Here is a tiny trained network, its code and every weight. The questions are about switching its units off for an input and a class, where a switched-off unit gives its printed mean instead of its output.

import numpy as np


def w(rows, s, z=0):
    codes = np.array(rows[::2]) - 128.0
    scale = np.full(codes.shape[1], s)
    scale[-1] = z or s
    return codes * scale


def norm(h):
    return h / np.sqrt((h * h).mean(-1, keepdims=True) + 1e-5)


def f(y):
    return y / 2 * (1 + np.tanh(0.7978845608 * (y + 0.044715 * y**3)))


def log_softmax(a):
    a = a - a.max(-1, keepdims=True)
    return a - np.log(np.exp(a).sum(-1, keepdims=True))


def net(x, mask):
    res = np.array(x, float).reshape(1, 2) / 4 @ E
    u = 0
    for l in range(2):
        y = f(norm(res) @ A[l][:, :-1].T + A[l][:, -1])
        res = res + np.where(mask[u : u + 11], y, B[l][:, -1]) @ B[l][:, :-1]
        u += 11
    return log_softmax(norm(res)[-1] @ U[:, :-1].T + U[:, -1])


A, B = {}, {}
E = w([
[40,141,20,202,182,134,88],'x0',
[254,127,37,52,101,79,104],'x1',
],0.0091)
A[0] = w([
[92,86,139,184,157,182,200,14],'0.n0',
[22,81,169,169,222,155,165,108],'0.n1',
[91,100,108,91,50,232,153,5],'0.n2',
[1,158,114,173,133,62,115,116],'0.n3',
[94,122,49,166,119,166,95,123],'0.n4',
[120,121,123,142,250,104,179,166],'0.n5',
[95,166,99,166,154,93,146,184],'0.n6',
[209,153,193,105,160,188,156,120],'0.n7',
[119,89,98,135,156,154,92,114],'0.n8',
[171,183,93,115,117,67,90,200],'0.n9',
[126,48,203,153,210,81,130,140],'0.n10',
],0.0075,0.0022)
B[0] = w([
[130,124,177,144,114,50,63,169],'0.n0',
[118,190,180,118,121,48,66,254],'0.n1',
[140,158,32,152,106,110,103,116],'0.n2',
[153,200,46,48,162,139,218,237],'0.n3',
[126,30,169,144,57,163,194,211],'0.n4',
[231,182,171,98,163,105,115,158],'0.n5',
[138,187,101,133,99,101,177,180],'0.n6',
[203,130,88,179,195,197,205,201],'0.n7',
[145,128,136,77,77,236,204,149],'0.n8',
[112,139,223,220,254,131,96,207],'0.n9',
[130,148,8,59,157,94,128,155],'0.n10',
],0.0059,0.006)
A[1] = w([
[1,148,75,187,98,128,104,253],'1.n0',
[208,91,75,99,119,142,47,91],'1.n1',
[178,76,93,141,81,104,70,175],'1.n2',
[72,132,37,117,131,138,107,144],'1.n3',
[132,122,122,112,86,109,175,129],'1.n4',
[192,119,105,75,143,71,176,201],'1.n5',
[133,187,122,88,104,156,194,224],'1.n6',
[104,147,168,149,63,130,104,166],'1.n7',
[132,161,132,111,111,101,47,210],'1.n8',
[173,131,111,193,202,120,127,157],'1.n9',
[142,194,129,78,223,119,75,93],'1.n10',
],0.0093,0.003)
B[1] = w([
[215,35,195,93,70,112,96,234],'1.n0',
[100,72,148,84,91,38,65,197],'1.n1',
[111,162,181,42,41,107,47,163],'1.n2',
[199,16,174,102,183,253,124,187],'1.n3',
[112,78,76,163,144,173,106,142],'1.n4',
[22,100,128,192,135,178,150,253],'1.n5',
[163,90,54,178,149,183,132,225],'1.n6',
[113,160,190,132,89,145,34,135],'1.n7',
[70,131,105,90,80,77,66,155],'1.n8',
[59,223,87,128,104,137,83,218],'1.n9',
[124,175,48,131,145,98,188,193],'1.n10',
],0.0071,0.0068)
U = w([
[52,197,192,64,86,49,57,236],'0',
[173,85,144,110,166,182,190,92],'1',
[60,254,77,152,173,130,186,3],'2',
],0.0073,0.002)

Each question gives the input, the list of numbers given to net, and the class t.
The units are the neurons (one row each of A and B). Each row of codes is followed by its name. A weight is (code - 128) times the scale printed after its matrix; where a second scale follows, it is the last column's (A, B and U).
mask holds one flag per neuron, layer by layer. A switched-off neuron (its flag False) gives its mean, the last column of its row in B, instead of its output. The means were averaged over made-up inputs and are rounded, as every weight is.
A unit's drop is (log p(t) with every unit on - log p(t) with that unit switched off) / (log p(t) with every unit on - log p(t) with every unit switched off).
The circuit of an input: a set's keep is (log p(t) with only the set's units on - log p(t) with every unit switched off) / (log p(t) with every unit on - log p(t) with every unit switched off). Starting from the 12 units with the biggest drops (on a tie, the unit counted first), units are removed one at a time, each time the one whose removal leaves the highest keep (on an exact tie, the one counted first), for as long as the keep stays at least 0.8.
circuit, biggest first: the units of the circuit, biggest drop first
top k neurons: the k neurons with the biggest drops, biggest first
k most important neurons of layer l: the k neurons of layer l with the biggest drops, biggest first
drop when u is switched off: that unit's drop, to one decimal
input [8,-7], class 1: circuit, biggest first : (1.n0)
input [6,-8], class 0: circuit, biggest first : (0.n1, 1.n0)
input [-3,0], class 2: circuit, biggest first : (1.n0, 1.n3)
input [8,8], class 0: circuit, biggest first : (1.n2, 1.n1)
input [-3,-3], class 2: top 3 neurons : (0.n7, 0.n10, 0.n4)
input [-3,2], class 2: top 3 neurons : (0.n4, 1.n0, 0.n7)
input [7,-5], class 1: top 2 neurons : (1.n0, 0.n3)
input [6,5], class 1: 3 most important neurons of layer 0 : (0.n1, 0.n0, 0.n8)
input [4,0], class 1: 3 most important neurons of layer 0 : (0.n4, 0.n7, 0.n9)
input [-1,3], class 2: 2 most important neurons of layer 0 : (0.n9, 0.n4)
input [3,-5], class 0: top 3 neurons : (0.n1, 0.n7, 0.n0)
input [7,-8], class 0: 4 most important neurons of layer 0 : (0.n1, 0.n0, 0.n7, 0.n5)
input [3,-4], class 0: top 4 neurons : (0.n1, 0.n0, 0.n7, 1.n0)
input [1,-5], class 0: circuit, biggest first : (0.n1)
input [7,7], class 0: top 2 neurons : (0.n3, 1.n2)
input [4,2], class 1: top 2 neurons : (0.n7, 0.n4)
input [5,7], class 0: 2 most important neurons of layer 0 : (0.n3, 0.n7)
input [1,2], class 2: 2 most important neurons of layer 0 : (0.n9, 0.n1)
input [-2,-1], class 2: 2 most important neurons of layer 0 : (0.n7, 0.n4)
input [0,3], class 2: top neuron : (0.n9)
input [-4,6], class 0: 2 most important neurons of layer 0 : (0.n3, 0.n4)
input [6,8], class 0: 2 most important neurons of layer 1 : (1.n2, 1.n1)
input [4,-1], class 1: 4 most important neurons of layer 0 : (0.n4, 0.n9, 0.n3, 0.n7)
input [7,-4], class 1: drop when 1.n3 is switched off : 0.1
input [8,-3], class 1: drop when 1.n0 is switched off : 0.3
input [-3,-1], class 2: drop when 1.n3 is switched off : 0.2
